Below are the code and all the weights of a small trained network. Each question names an input and a target symbol and asks about switching units off, where a switched-off unit gives its printed mean instead of its output.

import numpy as np


def w(rows, s, z=0):
    codes = np.array(rows[::2]) - 128.0
    scale = np.full(codes.shape[1], s)
    scale[-1] = z or s
    return codes * scale


def norm(h):
    return h / np.sqrt((h * h).mean(-1, keepdims=True) + 1e-5)


def f(y):
    return np.maximum(y, 0)


def softmax(a):
    e = np.exp(a - a.max(-1, keepdims=True))
    return e / e.sum(-1, keepdims=True)


def log_softmax(a):
    a = a - a.max(-1, keepdims=True)
    return a - np.log(np.exp(a).sum(-1, keepdims=True))


def net(x, mask):
    ids = ['αβγδεηθλμπτφψω'.index(c) for c in x.split()]
    T = len(ids)
    res = E[ids] + P[:T]
    u = 0
    for l in range(2):
        r = norm(res)
        for j in range(3):
            rows = slice(4 * j, 4 * j + 4)
            q, k, v = (r @ M[l][rows].T for M in (Q, K, V))
            z = softmax(np.where(np.tri(T) > 0, q @ k.T / 4**0.5, -1e9)) @ v
            o = O[l][rows]
            res = res + np.where(mask[u + j], z, o[:, -1]) @ o[:, :-1]
        u += 3
        y = f(norm(res) @ A[l][:, :-1].T + A[l][:, -1])
        res = res + np.where(mask[u : u + 4], y, B[l][:, -1]) @ B[l][:, :-1]
        u += 4
    return log_softmax(norm(res)[-1] @ U[:, :-1].T + U[:, -1])


Q, K, V, O, A, B = {}, {}, {}, {}, {}, {}
E = w([
[150,119,140,101,136],'α',
[165,122,177,110,79],'β',
[152,143,171,145,77],'γ',
[166,143,167,136,146],'δ',
[150,102,125,98,144],'ε',
[149,101,128,91,145],'η',
[150,113,130,90,146],'θ',
[156,145,163,136,87],'λ',
[162,124,147,100,157],'μ',
[121,120,100,85,188],'π',
[88,229,129,116,239],'τ',
[159,26,101,194,70],'φ',
[77,58,4,195,116],'ψ',
[30,152,69,174,113],'ω',
],0.021)
P = w([
[72,98,248,175,183],'0',
[115,147,207,171,169],'1',
[113,143,183,139,147],'2',
[143,171,169,162,156],'3',
[134,125,131,66,108],'4',
[129,118,128,76,121],'5',
[154,137,111,62,95],'6',
[149,128,107,74,107],'7',
[156,140,100,91,107],'8',
[173,148,89,115,126],'9',
[163,149,86,130,141],'10',
[195,168,76,150,155],'11',
],0.017)
Q[0] = w([
[151,165,128,143,111],'0.h1',
[163,175,107,85,66],'0.h1',
[89,123,131,207,4],'0.h1',
[126,129,144,57,138],'0.h1',
[177,32,83,97,224],'0.h2',
[110,100,141,150,200],'0.h2',
[166,58,140,213,53],'0.h2',
[63,157,38,135,143],'0.h2',
[125,126,132,127,130],'0.h3',
[127,131,127,126,125],'0.h3',
[124,124,134,122,127],'0.h3',
[133,132,127,127,132],'0.h3',
],0.025)
K[0] = w([
[168,114,106,108,157],'0.h1',
[172,130,187,61,131],'0.h1',
[211,41,12,97,55],'0.h1',
[106,126,160,109,105],'0.h1',
[198,83,5,127,192],'0.h2',
[95,140,73,178,182],'0.h2',
[148,26,177,202,73],'0.h2',
[88,192,60,147,68],'0.h2',
[124,128,128,126,127],'0.h3',
[130,132,129,126,131],'0.h3',
[131,128,135,125,128],'0.h3',
[130,136,126,134,125],'0.h3',
],0.023)
V[0] = w([
[135,136,119,125,152],'0.h1',
[111,141,151,129,144],'0.h1',
[143,108,130,130,98],'0.h1',
[135,136,84,125,97],'0.h1',
[210,37,183,117,139],'0.h2',
[123,159,182,81,142],'0.h2',
[50,214,137,110,108],'0.h2',
[174,125,62,60,249],'0.h2',
[151,141,60,148,122],'0.h3',
[239,175,22,36,120],'0.h3',
[126,127,94,181,113],'0.h3',
[249,188,96,96,43],'0.h3',
],0.013)
O[0] = w([
[130,146,125,139,127,132],'0.h1',
[138,164,118,94,131,170],'0.h1',
[128,69,142,137,129,109],'0.h1',
[96,76,149,202,112,47],'0.h1',
[191,190,119,167,39,198],'0.h2',
[118,189,151,103,151,186],'0.h2',
[62,112,168,108,201,99],'0.h2',
[144,199,37,32,181,236],'0.h2',
[112,166,131,223,122,41],'0.h3',
[187,141,124,229,249,2],'0.h3',
[94,149,144,196,90,74],'0.h3',
[180,67,185,182,218,41],'0.h3',
],0.013,0.0076)
A[0] = w([
[178,153,253,118,141,148],'0.n1',
[105,100,109,171,113,254],'0.n2',
[162,116,155,145,98,61],'0.n3',
[173,170,136,150,92,217],'0.n4',
],0.028,0.0049)
B[0] = w([
[142,255,119,85,132,194],'0.n1',
[173,124,80,35,155,184],'0.n2',
[128,121,162,112,177,175],'0.n3',
[151,91,174,29,183,254],'0.n4',
],0.02,0.011)
Q[1] = w([
[111,34,121,133,115],'1.h1',
[134,5,64,74,167],'1.h1',
[171,60,177,74,194],'1.h1',
[171,209,118,118,112],'1.h1',
[143,96,86,55,95],'1.h2',
[104,157,103,222,68],'1.h2',
[30,118,120,126,84],'1.h2',
[55,128,117,125,75],'1.h2',
[67,152,83,153,105],'1.h3',
[155,118,105,25,161],'1.h3',
[202,192,143,153,199],'1.h3',
[100,101,158,50,165],'1.h3',
],0.023)
K[1] = w([
[154,181,112,87,19],'1.h1',
[205,183,180,139,129],'1.h1',
[215,200,135,59,167],'1.h1',
[106,40,176,128,191],'1.h1',
[87,99,94,124,199],'1.h2',
[84,224,166,66,3],'1.h2',
[93,80,140,98,71],'1.h2',
[90,83,150,104,79],'1.h2',
[106,114,195,101,84],'1.h3',
[159,39,106,197,235],'1.h3',
[224,185,141,169,203],'1.h3',
[152,56,73,144,155],'1.h3',
],0.02)
V[1] = w([
[127,72,154,113,103],'1.h1',
[86,115,120,139,136],'1.h1',
[115,149,178,132,99],'1.h1',
[116,80,106,122,137],'1.h1',
[103,175,114,156,181],'1.h2',
[51,34,68,129,111],'1.h2',
[146,142,200,115,146],'1.h2',
[234,165,4,124,65],'1.h2',
[128,78,129,116,173],'1.h3',
[65,201,80,107,208],'1.h3',
[90,43,49,146,103],'1.h3',
[159,121,214,116,143],'1.h3',
],0.037)
O[1] = w([
[119,104,180,97,135,117],'1.h1',
[126,120,102,144,155,53],'1.h1',
[147,143,126,68,144,152],'1.h1',
[110,103,153,155,129,76],'1.h1',
[82,170,111,157,141,84],'1.h2',
[92,44,3,133,134,170],'1.h2',
[116,152,210,112,159,104],'1.h2',
[241,138,103,163,25,244],'1.h2',
[115,85,114,156,143,171],'1.h3',
[34,134,145,145,34,252],'1.h3',
[156,111,20,158,101,155],'1.h3',
[130,109,191,102,185,71],'1.h3',
],0.033,0.013)
A[1] = w([
[229,131,160,155,182,209],'1.n1',
[82,108,188,93,144,253],'1.n2',
[26,207,119,145,134,71],'1.n3',
[56,3,116,145,162,162],'1.n4',
],0.049,0.0037)
B[1] = w([
[170,121,132,60,238,237],'1.n1',
[184,194,87,111,112,223],'1.n2',
[144,161,24,114,226,253],'1.n3',
[59,53,255,22,136,232],'1.n4',
],0.038,0.019)
U = w([
[153,131,83,46,115,193],'α',
[129,135,146,228,168,251],'β',
[142,138,129,136,143,72],'γ',
[144,146,132,137,135,77],'δ',
[158,132,128,109,116,65],'ε',
[154,138,138,122,114,81],'η',
[161,145,145,112,95,87],'θ',
[142,152,161,128,134,90],'λ',
[150,147,164,137,117,101],'μ',
[88,176,144,153,28,106],'π',
[95,225,58,151,178,96],'τ',
[218,73,126,189,254,118],'φ',
[180,74,52,187,104,125],'ψ',
[56,69,151,114,132,133],'ω',
],0.0086,0.012)

Each question gives the input, a string of symbols that net reads in full, and the target symbol t.
The units are the heads (4 rows each of Q, K, V and O) and the neurons (one row each of A and B). Each row of codes is followed by its name. A weight is (code - 128) times the scale printed after its matrix; where a second scale follows, it is the last column's (O, A, B and U).
mask holds one flag per unit, layer by layer, with each layer's heads first. A switched-off unit (its flag False) gives its mean, the last column of its rows in O or B, instead of its output. The means were averaged over made-up inputs and are rounded, as every weight is.
A unit's drop is (log p(t) with every unit on - log p(t) with that unit switched off) / (log p(t) with every unit on - log p(t) with every unit switched off).
The circuit of an input: a set's keep is (log p(t) with only the set's units on - log p(t) with every unit switched off) / (log p(t) with every unit on - log p(t) with every unit switched off). Starting from the 12 units with the biggest drops (on a tie, the unit counted first), units are removed one at a time, each time the one whose removal leaves the highest keep (on an exact tie, the one counted first), for as long as the keep stays at least 0.8.
units of the circuit, in order: the units of the circuit, biggest drop first
most important unit: the unit with the biggest drop
top k neurons: the k neurons with the biggest drops, biggest first
which heads matter: for each layer, one digit per head in row order, 1 if its drop is at least 0.15 and else 0, layers parted by /
input θ τ τ β, target τ: which heads matter -> 010 / 010
input φ β α λ φ η θ γ ω α, target ω: units of the circuit, in order -> 0.h2, 1.h2, 1.n4
input θ π η ω ε η, target ω: top 3 neurons -> 0.n1, 1.n4, 0.n2
input ψ θ γ ε γ ε ψ β ψ π, target ψ: which heads matter -> 010 / 000
input τ φ γ α, target φ: which heads matter -> 010 / 001
input η α τ α, target τ: most important unit -> 0.h2
input γ λ φ φ μ, target φ: units of the circuit, in order -> 1.h3, 0.h2
input δ θ φ η α φ ω ε, target ω: units of the circuit, in order -> 0.h2, 1.n4, 1.h2
input γ ω η φ ω λ ψ ε, target ψ: which heads matter -> 001 / 000
input ε β λ γ λ φ φ γ θ φ α, target φ: units of the circuit, in order -> 1.h3, 0.h1, 0.h3
input ε ψ γ, target ψ: units of the circuit, in order -> 0.n4, 0.h2, 1.h2
input λ α τ α λ φ θ, target φ: which heads matter -> 000 / 001
input α δ γ ω β, target ω: which heads matter -> 010 / 010
input ψ ω π ψ β, target ψ: most important unit -> 0.h3
input ψ α β η λ φ, target φ: which heads matter -> 011 / 001
input δ π π ψ ε φ π, target φ: which heads matter -> 011 / 001
input ψ β α δ θ φ δ θ ω λ, target ω: which heads matter -> 010 / 000
input β β β π φ ψ ε λ, target ψ: which heads matter -> 110 / 000
input τ τ τ δ γ λ γ φ β ψ θ, target ψ: which heads matter -> 000 / 000
input τ φ β τ φ λ φ δ, target φ: which heads matter -> 000 / 001
input ψ γ τ δ γ, target τ: which heads matter -> 011 / 010
input τ β ε ε β ε φ τ η ψ ψ δ, target ψ: most important unit -> 0.n4
input τ ω ε ω β π ε η λ ω θ ε, target ω: top 2 neurons -> 0.n4, 1.n4
input ψ ω π ψ ψ τ π π β τ, target τ: top 2 neurons -> 1.n3, 0.n1
input λ ω β θ, target ω: top 2 neurons -> 0.n1, 0.n2
input φ θ φ λ τ θ τ β, target τ: top 3 neurons -> 1.n3, 0.n1, 1.n4
